Below are the code and all the weights of a small trained network. Each question names an input and a class and asks about switching units off, where a switched-off unit gives its printed mean instead of its output.

import numpy as np


def w(rows, s, z=0):
    codes = np.array(rows[::2]) - 128.0
    scale = np.full(codes.shape[1], s)
    scale[-1] = z or s
    return codes * scale


def f(y):
    return y / 2 * (1 + np.tanh(0.7978845608 * (y + 0.044715 * y**3)))


def log_softmax(a):
    a = a - a.max(-1, keepdims=True)
    return a - np.log(np.exp(a).sum(-1, keepdims=True))


def net(x, mask):
    res = np.array(x, float).reshape(1, 6) / 4 @ E
    y = f(res @ A[0][:, :-1].T + A[0][:, -1])
    res = res + np.where(mask, y, B[0][:, -1]) @ B[0][:, :-1]
    return log_softmax(res[-1] @ U[:, :-1].T + U[:, -1])


A, B = {}, {}
E = w([
[85,81,206,200,148,96],'x0',
[149,101,105,125,254,115],'x1',
[22,172,132,88,160,114],'x2',
[139,94,224,51,138,200],'x3',
[105,129,94,172,134,219],'x4',
[162,209,172,158,153,141],'x5',
],0.0084)
A[0] = w([
[161,101,177,89,120,159,69],'N1',
[178,210,85,56,140,169,122],'N2',
[133,143,71,166,124,40,88],'N3',
[135,121,166,87,132,144,140],'N4',
[82,130,125,107,133,137,174],'N5',
[109,165,62,183,137,117,130],'N6',
[152,90,108,117,111,145,37],'N7',
[102,14,88,92,90,112,89],'N8',
[150,146,164,86,96,37,122],'N9',
[16,183,134,60,164,125,110],'N10',
[150,112,100,115,222,101,71],'N11',
[59,157,139,111,127,128,43],'N12',
[207,252,213,144,149,91,116],'N13',
[107,170,134,112,7,158,102],'N14',
[150,139,171,56,138,58,140],'N15',
[89,121,177,175,71,123,117],'N16',
[96,115,122,144,136,233,88],'N17',
[107,88,204,180,155,75,109],'N18',
[176,155,56,20,106,112,87],'N19',
[104,125,123,171,139,201,80],'N20',
[117,35,100,51,99,51,104],'N21',
[109,88,184,188,128,112,80],'N22',
[138,120,161,58,125,159,100],'N23',
[110,106,148,155,152,118,62],'N24',
[119,135,156,104,47,126,77],'N25',
[127,147,87,181,100,61,93],'N26',
[234,63,137,155,99,130,156],'N27',
[167,90,102,87,253,143,115],'N28',
[83,103,76,161,128,223,218],'N29',
[132,135,149,128,136,139,37],'N30',
[136,128,193,85,143,156,103],'N31',
[158,124,150,83,129,48,253],'N32',
[127,85,185,79,144,179,114],'N33',
[94,155,104,130,119,111,41],'N34',
[216,106,127,141,108,147,61],'N35',
],0.013,0.0054)
B[0] = w([
[149,143,128,75,111,111,178],'N1',
[88,54,96,138,161,61,231],'N2',
[134,152,135,53,73,104,245],'N3',
[119,148,128,100,89,116,172],'N4',
[111,147,86,151,107,143,177],'N5',
[117,156,161,75,77,97,238],'N6',
[158,137,135,119,176,107,132],'N7',
[66,194,142,84,242,126,209],'N8',
[187,114,192,190,96,127,198],'N9',
[224,179,5,159,185,146,253],'N10',
[193,87,179,99,154,211,202],'N11',
[204,139,111,121,183,128,158],'N12',
[41,204,182,113,250,129,230],'N13',
[167,64,162,101,143,244,240],'N14',
[188,140,190,184,108,84,198],'N15',
[132,64,126,115,142,147,196],'N16',
[164,146,211,163,113,63,197],'N17',
[95,31,88,141,134,70,222],'N18',
[88,34,98,145,137,57,231],'N19',
[152,118,188,165,145,80,172],'N20',
[90,181,198,148,207,109,225],'N21',
[125,66,90,123,158,89,190],'N22',
[128,136,142,82,86,97,185],'N23',
[138,89,121,108,154,121,141],'N24',
[152,102,162,93,131,197,178],'N25',
[145,157,140,53,94,119,233],'N26',
[185,186,16,178,137,156,241],'N27',
[144,82,165,100,109,246,248],'N28',
[89,145,181,219,73,102,254],'N29',
[151,129,142,94,167,107,116],'N30',
[131,156,137,70,101,88,191],'N31',
[90,122,121,213,12,150,236],'N32',
[87,159,115,56,64,100,219],'N33',
[184,135,149,99,163,108,146],'N34',
[200,147,72,132,177,114,179],'N35',
],0.028,0.0078)
U = w([
[144,172,106,24,69,86,183],'0',
[163,58,152,109,161,248,149],'1',
[97,6,66,141,184,54,91],'2',
[225,197,16,175,176,132,69],'3',
[145,157,189,229,112,102,254],'4',
[41,204,160,138,255,139,148],'5',
[44,160,85,228,60,184,118],'6',
[48,117,64,129,108,170,34],'7',
],0.0082,0.004)

Each question gives the input, the list of numbers given to net, and the class t.
The units are the neurons (one row each of A and B). Each row of codes is followed by its name. A weight is (code - 128) times the scale printed after its matrix; where a second scale follows, it is the last column's (A, B and U).
mask holds one flag per neuron, in row order. A switched-off neuron (its flag False) gives its mean, the last column of its row in B, instead of its output. The means were averaged over made-up inputs and are rounded, as every weight is.
A unit's drop is (log p(t) with every unit on - log p(t) with that unit switched off) / (log p(t) with every unit on - log p(t) with every unit switched off).
most important unit: the unit with the biggest drop
top k neurons: the k neurons with the biggest drops, biggest first
drop when u is switched off: that unit's drop, to one decimal
input [8,-8,-2,-2,-1,-7], class 1: top 3 neurons => [N14; N25; N19]
input [-1,5,-4,1,-1,-1], class 1: most important unit => N28
input [1,-2,7,8,8,3], class 0: top 3 neurons => [N33; N31; N23]
input [-8,-1,-8,-2,6,-7], class 2: top 2 neurons => [N19; N2]
input [6,7,-7,3,-4,0], class 1: top 2 neurons => [N28; N11]
input [-5,7,5,-8,7,-8], class 0: top 2 neurons => [N6; N3]
input [-3,0,2,2,5,-4], class 4: top 2 neurons => [N17; N29]
input [-4,4,2,-1,0,-2], class 1: top 2 neurons => [N28; N18]
input [1,-5,-2,7,8,5], class 4: top 3 neurons => [N29; N17; N20]
input [3,-3,2,-8,2,8], class 0: top 2 neurons => [N26; N6]
input [-7,-7,5,2,-3,-2], class 1: top 3 neurons => [N14; N25; N18]
input [-7,-3,3,-1,4,-8], class 5: top 2 neurons => [N8; N21]
input [6,8,5,-6,-8,-2], class 1: top 2 neurons => [N11; N28]
input [-3,-8,5,2,-6,1], class 1: most important unit => N14
input [-8,-2,3,7,5,1], class 2: top 2 neurons => [N2; N19]
input [8,-3,-5,-5,0,-1], class 2: drop when N18 is switched off => 0.1
input [3,6,1,7,-8,-7], class 4: drop when N13 is switched off => 0.4
input [3,-7,-7,-8,6,-3], class 0: drop when N26 is switched off => 0.5
